Below are the code and all the weights of a small trained network. Each question names an input and a class and asks about switching units off, where a switched-off unit gives its printed mean instead of its output.

import numpy as np


def w(rows, s, z=0):
    codes = np.array(rows[::2]) - 128.0
    scale = np.full(codes.shape[1], s)
    scale[-1] = z or s
    return codes * scale


def norm(h):
    return h / np.sqrt((h * h).mean(-1, keepdims=True) + 1e-5)


def f(y):
    return y / 2 * (1 + np.tanh(0.7978845608 * (y + 0.044715 * y**3)))


def log_softmax(a):
    a = a - a.max(-1, keepdims=True)
    return a - np.log(np.exp(a).sum(-1, keepdims=True))


def net(x, mask):
    res = np.array(x, float).reshape(1, 4) / 4 @ E
    u = 0
    for l in range(2):
        y = f(norm(res) @ A[l][:, :-1].T + A[l][:, -1])
        res = res + np.where(mask[u : u + 10], y, B[l][:, -1]) @ B[l][:, :-1]
        u += 10
    return log_softmax(norm(res)[-1] @ U[:, :-1].T + U[:, -1])


A, B = {}, {}
E = w([
[186,216,118,99,74,63,56,70],'x0',
[118,140,128,133,133,132,131,115],'x1',
[114,195,105,79,114,223,100,179],'x2',
[95,183,255,153,105,83,124,186],'x3',
],0.0039)
A[0] = w([
[159,106,128,215,124,31,209,92,26],'L0N0',
[122,145,153,148,77,168,161,62,65],'L0N1',
[159,131,150,106,90,126,72,102,26],'L0N2',
[55,33,159,154,142,191,145,169,86],'L0N3',
[120,73,172,177,156,45,149,51,4],'L0N4',
[161,87,61,102,119,152,164,71,76],'L0N5',
[90,169,254,174,151,79,82,183,84],'L0N6',
[142,189,188,191,140,89,137,189,61],'L0N7',
[134,118,219,82,5,130,192,142,89],'L0N8',
[217,198,115,136,133,73,41,112,92],'L0N9',
],0.0042,0.0023)
B[0] = w([
[139,146,64,198,166,86,31,247,182],'L0N0',
[181,71,111,99,116,187,100,148,108],'L0N1',
[138,119,184,95,155,156,178,158,125],'L0N2',
[235,163,199,71,171,106,162,56,199],'L0N3',
[175,109,96,186,174,93,64,235,178],'L0N4',
[6,106,138,130,87,111,42,79,166],'L0N5',
[19,33,52,59,1,157,133,73,254],'L0N6',
[58,70,159,92,44,189,77,116,178],'L0N7',
[53,153,84,147,104,129,117,70,162],'L0N8',
[177,105,218,120,177,145,218,74,230],'L0N9',
],0.0033,0.0028)
A[1] = w([
[90,212,122,100,145,214,97,136,56],'L1N0',
[143,108,161,161,142,86,97,166,38],'L1N1',
[116,136,105,176,147,46,122,215,208],'L1N2',
[133,76,2,100,169,140,93,40,2],'L1N3',
[192,178,126,91,66,38,57,66,187],'L1N4',
[170,139,174,109,151,115,95,42,145],'L1N5',
[113,237,94,98,119,219,113,223,114],'L1N6',
[79,46,160,151,234,172,220,170,143],'L1N7',
[153,103,15,126,194,151,91,62,49],'L1N8',
[156,107,88,101,146,169,58,162,183],'L1N9',
],0.0043,0.00099)
B[1] = w([
[143,85,112,165,162,78,125,122,182],'L1N0',
[126,124,101,128,140,151,90,110,133],'L1N1',
[131,113,67,128,151,150,80,92,164],'L1N2',
[34,146,211,86,51,93,154,178,211],'L1N3',
[128,144,99,111,191,192,193,165,254],'L1N4',
[159,141,138,149,137,224,148,185,175],'L1N5',
[158,7,71,223,178,10,79,96,200],'L1N6',
[200,254,113,88,120,163,132,111,211],'L1N7',
[92,110,199,130,60,127,107,127,207],'L1N8',
[91,154,173,209,139,99,83,141,152],'L1N9',
],0.0055,0.003)
U = w([
[1,121,185,95,5,139,132,122,253],'0',
[241,232,147,101,173,201,206,120,10],'1',
[147,67,73,222,175,58,58,140,114],'2',
],0.0075,0.00048)

Each question gives the input, the list of numbers given to net, and the class t.
The units are the neurons (one row each of A and B). Each row of codes is followed by its name. A weight is (code - 128) times the scale printed after its matrix; where a second scale follows, it is the last column's (A, B and U).
mask holds one flag per neuron, layer by layer. A switched-off neuron (its flag False) gives its mean, the last column of its row in B, instead of its output. The means were averaged over made-up inputs and are rounded, as every weight is.
A unit's drop is (log p(t) with every unit on - log p(t) with that unit switched off) / (log p(t) with every unit on - log p(t) with every unit switched off).
The circuit of an input: a set's keep is (log p(t) with only the set's units on - log p(t) with every unit switched off) / (log p(t) with every unit on - log p(t) with every unit switched off). Starting from the 12 units with the biggest drops (on a tie, the unit counted first), units are removed one at a time, each time the one whose removal leaves the highest keep (on an exact tie, the one counted first), for as long as the keep stays at least 0.8.
circuit, biggest first: the units of the circuit, biggest drop first
top k neurons: the k neurons with the biggest drops, biggest first
top k neurons in layer l: the k neurons of layer l with the biggest drops, biggest first
drop of u: that unit's drop, to one decimal
input [-1,-2,7,4], class 2: circuit, biggest first : L1N6
input [-6,-3,7,-6], class 2: top 4 neurons in layer 1 : L1N6, L1N0, L1N9, L1N4
input [8,0,-8,-8], class 0: top 2 neurons : L1N3, L1N8
input [-4,3,7,-6], class 2: top 4 neurons : L1N6, L0N6, L1N0, L0N9
input [-5,4,-2,-4], class 1: top 4 neurons : L1N7, L0N6, L0N3, L0N8
input [6,7,-2,-6], class 0: top 3 neurons : L1N3, L1N8, L0N3
input [-7,7,1,-4], class 1: top 2 neurons : L1N7, L0N6
input [7,-3,7,-7], class 0: top 2 neurons : L1N3, L1N8
input [-7,-2,-4,-6], class 1: top 3 neurons : L1N7, L0N6, L0N3
input [-8,-8,-8,-2], class 1: top 3 neurons : L1N7, L1N6, L0N3
input [6,5,-1,5], class 1: top 2 neurons : L1N4, L1N3
input [-5,-8,7,4], class 2: top 2 neurons : L1N6, L0N9
input [8,5,-7,-1], class 1: top 2 neurons in layer 1 : L1N4, L1N6
input [2,0,5,-4], class 2: top 3 neurons : L1N6, L0N6, L1N0
input [6,2,4,-8], class 0: circuit, biggest first : L1N3
input [-6,-3,0,-7], class 0: top 3 neurons in layer 1 : L1N3, L1N8, L1N4
input [-5,8,8,-2], class 2: top 2 neurons : L1N6, L0N9
input [-7,-5,-1,3], class 1: drop of L1N7 : 0.1
input [-3,-4,4,-7], class 0: drop of L1N3 : 0.1
input [5,-2,8,4], class 2: drop of L1N6 : 1.1
